[128 = 0]
[100 152 116 122 114 139 161 155 133 122 155 142 123 126 123 158 137 118
 143 109  76 147 162 141  87 180 124 152 152 144 160  55 129 113  81 146
 141 117 125 146 143  93 157 131 124 192 173 114 124 120 138 146 160  77
  38 117 133 119 123 150 114 123 175 129] : (45)/<110>
[120 175 134 155 141  98 150 137 159 155 172 134 162 106 128 202 129  80
 153 149 100  94 140  94 147 138  98 131 145 120 147  90 142  82 136 156
  86 142  61 115 106  54  28  73 166 161  94  94 156 154 115 158 158 144
 124 130 104 160 138 198 158 152  58 141] : (38)/<107>
[144 190 144 116 104 135 159  76 166 128 153 156 122  89 114  85 117 136
 139 147 103 110  54 170 123 112 144 124 124 192 152  85 107  89 116 142
 141 129 162 126 166 109 130 132 125 140 117 133 138  76 154 114  85  98
  87 105 133 134 123 124 144 119 174 135] : (43)/<106>
[129 162 127 132 130 129 160 124 131 132 149 146 172 149 118 166 134  88
 118 131 104 123 183  97 127 130 100 133 102 135 151 162 116 122 121 148
 108 113  83 129 148 104 155 126 135 171 194 162 118 116 146 127 111  90
  57  97  99 124 120 136 152 120 115 111] : (36)/<94>
[154 148 122  90 104 140 144 130 141 113 140 155 116 122 103  83 145 156
 113 118 135 158  76 152 145 161 180 119 140 180 151  77 116  84 100 118
 186 134 199 152 187 116 177 130  98 122  91 124 142 105 126  96  44  62
  75 179 152 130 126 130 125 102 174 119] : (43)/<106>
[127 182 130 159 117 132 156 151 152 164 175 136 138  98 129 195 135 104
 118 129  92 105 171 106 113 170 104 139 157 118 140  36  81 114  98 142
 122 112  77 144 114  53  75  97 163 191 127  84 136 147 115 160 170 119
  90 133 111 114 137 164 126 142 116 148] : (38)/<107>
[134 152 148  92 138 123 166 128 155 134 137 165 135 162 115  94 133 126
 145 124  86 166  87 149 125  94 149 107 112 173 159 139 112 108 115 120
 208 165 120 108 139 148 140 151 106 133 113 144 141  91 141 131 107  96
  75 131 138 165 133 103 115  67 174 131] : (43)/<109>
[149 199 126 149 107 116 138  97 154 147 164  99 138  70 117 198 123 105
 135 156 107  94 159 110 129 149  54 147 133 129 128  83 163  54 140 143
  79 156  75 116 118  74  68  80 140 126 111  75 147 195 103 161 135 118
 110 115 101 150 134 165 192 140  81 146] : (38)/<104>
[168 179 138  93  87 151 131  79 139 123 129 149 124 107 101  97  99 154
 144 118  99 125  73 169 153 138 131 108 121 178 140  87 132  47 103 130
 212 123 159 124 189 119 134 134  93 125 134 131 142  98 108  95  75  70
  55 153 154 144 144 121 140 105 205 130] : (43)/<100>
[132 192 148 115 110 134 142 167 103 135 152 120 108 114 117 195 160 138
 123 105 108 133 165 144  80 228 114 128 148 102 136  67 136  92 120 144
 155 108  81 150 151  89 147 123 115 165 188 113 129 114 122 161 144  64
  63 155 111 118 140 157 141 111 148 117] : (45)/<118>
[162 210 141 128 112 134 160 103 150 109 148 142 127  74 119 140  74 144
 122 133  98 114  82 137 111 156 133 124 116 181 156  51 114  86 112 146
 102 127 163 129 157  95 174 130 134 132 113 131 129 174 139 116  69  77
  53 106 130 134 128 152 130 126 178 140] : (43)/<100>
[142 129 121 130 155 107 162 148 145 131 149 147 172 159 120 193 106 114
 130  96  68  77 181  82 156 146  94 117 143 120 147 120 111 126 121 143
  98 138  71 129 148 115 160 110 119 135 188 150 144 149 134 145 121  85
  87 118  93 143 110 134 150 146 117  92] : (36)/<101>
[117 119 141 111 131 123 174 129 114 132 127 155 149 179 121 182  91 127
 135 119  96  99 187  85 132 128  81 128 119  94 139 153 133 116 159 127
 161 135  54 114 142 134 131 127 118 150 207 171 136 119 116 159 155  88
  89 135 107 147 137 152 148 109 118 104] : (36)/<101>
[174 176 122 105 118 159 159  88 122 129 124 157 130 114 112  87 149 123
 131 116 133 141  63 134 105  83 148 124  97 201 198 124 113  76 108 109
 127 145 175 126 172 129 196 140 136 163 134 146 120 131 145 128  70  84
  54 109 153 150 114 127 122 110 181 147] : (43)/<106>
